[[132 115 157 141 122 124 119 119]
 [126 130 143 116 132 142 114 116]
 [134 134 122 145 116 123 119 126]
 [120 150 132 108 109 114 133 127]
 [125 145 129 109 115 128 151 128]
 [130 122 143 119 134 140 111 118]
 [115 137 118 139 120 122 129 116]
 [125 125 148 116 130 142 112 113]
 [121 140 110 144 132 101 137 103]]
->
[[120 150 132 108 109 114 133 127]
 [125 145 129 109 115 128 151 128]
 [121 140 110 144 132 101 137 103]
 [115 137 118 139 120 122 129 116]
 [134 134 122 145 116 123 119 126]
 [126 130 143 116 132 142 114 116]
 [125 125 148 116 130 142 112 113]
 [130 122 143 119 134 140 111 118]
 [132 115 157 141 122 124 119 119]]

[[135 134]
 [150 130]
 [134 152]
 [129 144]
 [128 118]
 [137 120]
 [131 111]
 [131 110]
 [118 114]
 [146 146]
 [135 141]]
->
[[134 152]
 [146 146]
 [129 144]
 [135 141]
 [135 134]
 [150 130]
 [137 120]
 [128 118]
 [118 114]
 [131 111]
 [131 110]]

[[128 124 122 117 115 127 144 141 140 124 116 147 135 135 141 123]
 [134 136 113 154 138 121 130 114 119 135 137 111 120 126 117 137]
 [128 130 133 133 136 129 117 120 120 130 136 116 124 124 120 130]
 [129 133 133 142 144 128 110 112 114 133 142 105 120 120 113 134]]
->
[[134 136 113 154 138 121 130 114 119 135 137 111 120 126 117 137]
 [129 133 133 142 144 128 110 112 114 133 142 105 120 120 113 134]
 [128 130 133 133 136 129 117 120 120 130 136 116 124 124 120 130]
 [128 124 122 117 115 127 144 141 140 124 116 147 135 135 141 123]]

[[126 103 151 126 142 135 122]
 [119 158 133 127 154 116 111]]
->
[[119 158 133 127 154 116 111]
 [126 103 151 126 142 135 122]]

[[115 123 142]
 [128 126 115]
 [117 120 122]
 [134 139 105]
 [133 129 124]]
->
[[134 139 105]
 [133 129 124]
 [128 126 115]
 [115 123 142]
 [117 120 122]]

[[119 125 119 129 106 127 119 116 117 138 101 117]
 [114 140 112 132 114 132 115 135 110 120 132 114]
 [111 141 109 129 136 114 111 137 106 117 131 112]]
->
[[111 141 109 129 136 114 111 137 106 117 131 112]
 [114 140 112 132 114 132 115 135 110 120 132 114]
 [119 125 119 129 106 127 119 116 117 138 101 117]]

[[120 117 117 116 145 125 117]
 [121 123 138 123 117 149 129]
 [109 120 131 117 119 110 122]
 [126 115 136 110 117 128 114]]
->
[[121 123 138 123 117 149 129]
 [109 120 131 117 119 110 122]
 [120 117 117 116 145 125 117]
 [126 115 136 110 117 128 114]]
---
[[126 113 123 126 111 147]
 [132 128 143 121 119 140]
 [133 133 143 136 120 135]
 [109 102 118 137 157 105]]
->
[[126 132 133 109]
 [113 128 133 102]
 [123 143 143 118]
 [126 121 136 137]
 [111 119 120 157]
 [147 140 135 105]]

[[111 134 106]
 [137 136 148]
 [115 134 112]
 [117 136  99]
 [116 131 105]
 [137 136 148]
 [137 136 148]
 [140 140 148]
 [146 141 148]]
->
[[111 137 115 117 116 137 137 140 146]
 [134 136 134 136 131 136 136 140 141]
 [106 148 112  99 105 148 148 148 148]]

[[126 142 103 121 136 140 140 114 101 133]
 [121 134 137 132 109 138 144 150 140 117]
 [139 138 119 119 134 138 146 125 101 132]
 [145 120 103 141 117 134 120 114 135 138]
 [132 128 113 135 148 148 135 114 132 140]
 [135 143 138 139 109 108 139 119 135 117]
 [101 120 150 121 151 119 120 153 152 143]
 [101 121 136 130 134 108 133 145 145 134]
 [119 140 108 119 140 144 139 120 102 134]]
->
[[126 121 139 145 132 135 101 101 119]
 [142 134 138 120 128 143 120 121 140]
 [103 137 119 103 113 138 150 136 108]
 [121 132 119 141 135 139 121 130 119]
 [136 109 134 117 148 109 151 134 140]
 [140 138 138 134 148 108 119 108 144]
 [140 144 146 120 135 139 120 133 139]
 [114 150 125 114 114 119 153 145 120]
 [101 140 101 135 132 135 152 145 102]
 [133 117 132 138 140 117 143 134 134]]

[[146 111 129 123 119 150 145 128]
 [133 111 136 121 118 142 153 135]
 [143 104 130 124 113 148 139 138]
 [154 104 128 109 119 131 140 138]
 [135 106 128 128 119 147 141 126]
 [128 112 129 128 117 147 153 133]
 [136 108 130 122 129 141 142 128]]
->
[[146 133 143 154 135 128 136]
 [111 111 104 104 106 112 108]
 [129 136 130 128 128 129 130]
 [123 121 124 109 128 128 122]
 [119 118 113 119 119 117 129]
 [150 142 148 131 147 147 141]
 [145 153 139 140 141 153 142]
 [128 135 138 138 126 133 128]]

[[137 128 120 123]
 [118 127 128 124]
 [120 130 143 108]
 [116 130 132 110]
 [117 119 117 140]
 [138 132 110 134]
 [116 132 126 111]
 [121 128 101 139]]
->
[[137 118 120 116 117 138 116 121]
 [128 127 130 130 119 132 132 128]
 [120 128 143 132 117 110 126 101]
 [123 124 108 110 140 134 111 139]]

[[122 151 128 126 132 125 123 133 127]
 [132 111 128 125 130 131 125 117 127]
 [126 124 132 123 123 127 130 117 128]
 [131 114 129 122 135 130 132 143 124]
 [130 122 136 135 120 129 128 150 127]
 [136 139 115 129 136 131 126 125 128]]
->
[[122 132 126 131 130 136]
 [151 111 124 114 122 139]
 [128 128 132 129 136 115]
 [126 125 123 122 135 129]
 [132 130 123 135 120 136]
 [125 131 127 130 129 131]
 [123 125 130 132 128 126]
 [133 117 117 143 150 125]
 [127 127 128 124 127 128]]

[[150 102 151 148]
 [119 139 123 112]
 [149 158 104 140]
 [143 112 153 103]
 [102 125 152 148]
 [102 100 136 146]
 [123 113 131 103]
 [154 112 145 131]
 [137 138 142 106]
 [143 140 108 140]
 [105 123 113 143]]
->
[[150 119 149 143 102 102 123 154 137 143 105]
 [102 139 158 112 125 100 113 112 138 140 123]
 [151 123 104 153 152 136 131 145 142 108 113]
 [148 112 140 103 148 146 103 131 106 140 143]]

[[113 130 123 141]
 [144 132 142 111]
 [124 112 126 134]
 [132 133 130 124]
 [139 127 131 104]
 [135 122 142 124]
 [ 99 125 145 145]
 [128 131 132 112]
 [120 129 122 135]
 [113 128 139 133]
 [128 117 135 121]
 [122 129 134 118]]
->
[[113 144 124 132 139 135  99 128 120 113 128 122]
 [130 132 112 133 127 122 125 131 129 128 117 129]
 [123 142 126 130 131 142 145 132 122 139 135 134]
 [141 111 134 124 104 124 145 112 135 133 121 118]]
---
[[121 155 116 119]
 [111 106 105 129]
 [100 108 112 124]
 [101 136 110 109]]
->
[[106 105]
 [108 112]]

[[132 118 123 123 145]
 [100 143 123 143 110]
 [122 137 126 131 118]
 [129 118 122 117 146]
 [122 119 120 115 150]]
->
[[143 123]
 [137 126]]

[[124 153 133 130]
 [122 121 123 123]
 [136 126 130 132]
 [119 128 126 123]
 [130 112 122 132]]
->
[[121 123]
 [126 130]]

[[129 117 132]
 [125 104 104]
 [128 127 129]
 [128 133 128]]
->
[[104 104]
 [127 129]]

[[134 128 122 118 125]
 [120 121 131 147 131]
 [132 127 131 149 134]
 [120 126 128 117 124]]
->
[[121 131]
 [127 131]]

[[156 120 115 126 133]
 [157 129 133 135 135]
 [148  99 132 123 113]
 [131 147 109 122 145]
 [122 135 121 128 152]]
->
[[129 133]
 [ 99 132]]

[[154 117 121]
 [102 133 158]
 [114 122 152]]
->
[[133 158]
 [122 152]]

[[150 110 109 115]
 [154 107 109 119]
 [127 126 132 131]
 [129 140 120 136]
 [139 120 124 124]]
->
[[107 109]
 [126 132]]
